Below are the code and all the weights of a small trained network. Each question names an input and a target symbol and asks about switching units off, where a switched-off unit gives its printed mean instead of its output.

import numpy as np


def w(rows, s, z=0):
    codes = np.array(rows[::2]) - 128.0
    scale = np.full(codes.shape[1], s)
    scale[-1] = z or s
    return codes * scale


def f(y):
    return np.maximum(y, 0)


def softmax(a):
    e = np.exp(a - a.max(-1, keepdims=True))
    return e / e.sum(-1, keepdims=True)


def log_softmax(a):
    a = a - a.max(-1, keepdims=True)
    return a - np.log(np.exp(a).sum(-1, keepdims=True))


def net(x, mask):
    ids = ['δηθλμτω'.index(c) for c in x.split()]
    T = len(ids)
    res = E[ids] + P[:T]
    r = res
    for j in range(3):
        rows = slice(2 * j, 2 * j + 2)
        q, k, v = (r @ M[0][rows].T for M in (Q, K, V))
        z = softmax(np.where(np.tri(T) > 0, q @ k.T / 2**0.5, -1e9)) @ v
        o = O[0][rows]
        res = res + np.where(mask[j], z, o[:, -1]) @ o[:, :-1]
    y = f(res @ A[0][:, :-1].T + A[0][:, -1])
    res = res + np.where(mask[3:7], y, B[0][:, -1]) @ B[0][:, :-1]
    return log_softmax(res[-1] @ U[:, :-1].T + U[:, -1])


Q, K, V, O, A, B = {}, {}, {}, {}, {}, {}
E = w([
[183,178,102,177,60,86],'δ',
[27,74,250,136,132,185],'η',
[107,207,197,159,36,53],'θ',
[78,112,138,172,232,180],'λ',
[144,147,85,186,169,167],'μ',
[148,202,108,185,137,81],'τ',
[158,70,90,169,127,204],'ω',
],0.014)
P = w([
[123,157,101,64,162,205],'0',
[137,185,140,121,70,207],'1',
[68,134,28,133,40,109],'2',
[83,112,5,67,135,91],'3',
[154,154,103,52,191,170],'4',
[163,153,164,113,161,182],'5',
[143,181,162,179,109,170],'6',
[155,98,158,162,161,77],'7',
[182,157,209,164,142,196],'8',
[133,138,179,228,68,161],'9',
[75,121,166,241,150,110],'10',
],0.019)
Q[0] = w([
[115,139,135,252,107,145],'h1',
[94,76,99,149,128,68],'h1',
[88,97,122,250,107,107],'h2',
[197,196,185,165,109,218],'h2',
[158,131,124,97,100,97],'h3',
[130,86,140,177,118,144],'h3',
],0.017)
K[0] = w([
[179,114,185,206,143,128],'h1',
[73,161,114,245,91,176],'h1',
[160,133,183,254,120,161],'h2',
[199,91,173,82,167,87],'h2',
[105,168,110,72,115,141],'h3',
[130,133,148,201,126,125],'h3',
],0.015)
V[0] = w([
[175,226,57,221,177,119],'h1',
[183,33,98,140,204,125],'h1',
[21,185,161,143,247,82],'h2',
[139,197,122,61,123,32],'h2',
[200,124,157,149,74,147],'h3',
[160,128,94,132,195,199],'h3',
],0.011)
O[0] = w([
[24,173,113,83,95,185,212],'h1',
[87,57,148,54,114,60,2],'h1',
[121,55,41,202,63,202,187],'h2',
[80,229,120,208,186,85,3],'h2',
[83,191,99,117,252,68,134],'h3',
[130,222,102,117,85,55,185],'h3',
],0.011,0.0062)
A[0] = w([
[43,136,87,233,35,139,162],'n1',
[2,183,177,82,161,225,156],'n2',
[150,142,112,160,193,175,3],'n3',
[197,182,129,186,181,155,32],'n4',
],0.0078,0.0052)
B[0] = w([
[116,13,87,87,214,124,236],'n1',
[147,157,102,215,72,49,252],'n2',
[75,157,99,1,26,176,150],'n3',
[40,106,144,127,124,202,172],'n4',
],0.0095,0.02)
U = w([
[41,123,226,182,213,238,210],'δ',
[217,156,145,195,201,247,136],'η',
[102,118,137,180,230,160,248],'θ',
[80,149,196,74,152,179,139],'λ',
[111,171,83,129,1,225,145],'μ',
[53,75,125,98,150,190,2],'τ',
[146,214,157,195,141,197,57],'ω',
],0.0047,0.0078)

Each question gives the input, a string of symbols that net reads in full, and the target symbol t.
The units are the heads (2 rows each of Q, K, V and O) and the neurons (one row each of A and B). Each row of codes is followed by its name. A weight is (code - 128) times the scale printed after its matrix; where a second scale follows, it is the last column's (O, A, B and U).
mask holds one flag per unit, heads first, then neurons. A switched-off unit (its flag False) gives its mean, the last column of its rows in O or B, instead of its output. The means were averaged over made-up inputs and are rounded, as every weight is.
A unit's drop is (log p(t) with every unit on - log p(t) with that unit switched off) / (log p(t) with every unit on - log p(t) with every unit switched off).
The circuit of an input: a set's keep is (log p(t) with only the set's units on - log p(t) with every unit switched off) / (log p(t) with every unit on - log p(t) with every unit switched off). Starting from all 7 units, units are removed one at a time, each time the one whose removal leaves the highest keep (on an exact tie, the one counted first), for as long as the keep stays at least 0.8.
units of the circuit, in order: the units of the circuit, biggest drop first
heads that matter: for each layer, one digit per head in row order, 1 if its drop is at least 0.15 and else 0, layers parted by /
input δ η η μ, target η: heads that matter : 100
input η ω λ δ ω ω ω ω μ, target λ: heads that matter : 110
input δ λ η λ, target η: units of the circuit, in order : [h1]
input θ η λ η η δ μ ω, target μ: units of the circuit, in order : [h2; n1]
input τ η η μ τ δ ω τ λ μ μ, target μ: units of the circuit, in order : [h1; n2]
input η λ η η λ η τ δ λ δ η, target ω: units of the circuit, in order : [h2; n2; n1; h1]
input ω λ μ θ δ δ τ θ μ, target δ: heads that matter : 010
input θ τ λ λ τ, target τ: units of the circuit, in order : [h2; n1; n2; h1]
input θ λ μ η τ θ, target θ: units of the circuit, in order : [h2; n1]
input λ τ ω, target θ: heads that matter : 000
input λ η μ η, target μ: units of the circuit, in order : [n2; h1]
input μ μ μ τ λ τ θ λ θ, target τ: heads that matter : 110
input θ μ θ η τ θ η θ λ δ τ, target ω: units of the circuit, in order : [h2; h1; n2; n1]
input τ μ η η, target η: units of the circuit, in order : [h1; h3]
input η λ η, target τ: units of the circuit, in order : [n1]
input θ θ η μ λ η δ η δ δ, target ω: heads that matter : 111
input η δ θ, target ω: heads that matter : 010
input τ η η λ η θ τ, target δ: heads that matter : 010
input θ η δ θ, target ω: heads that matter : 110
input θ θ λ, target δ: heads that matter : 110
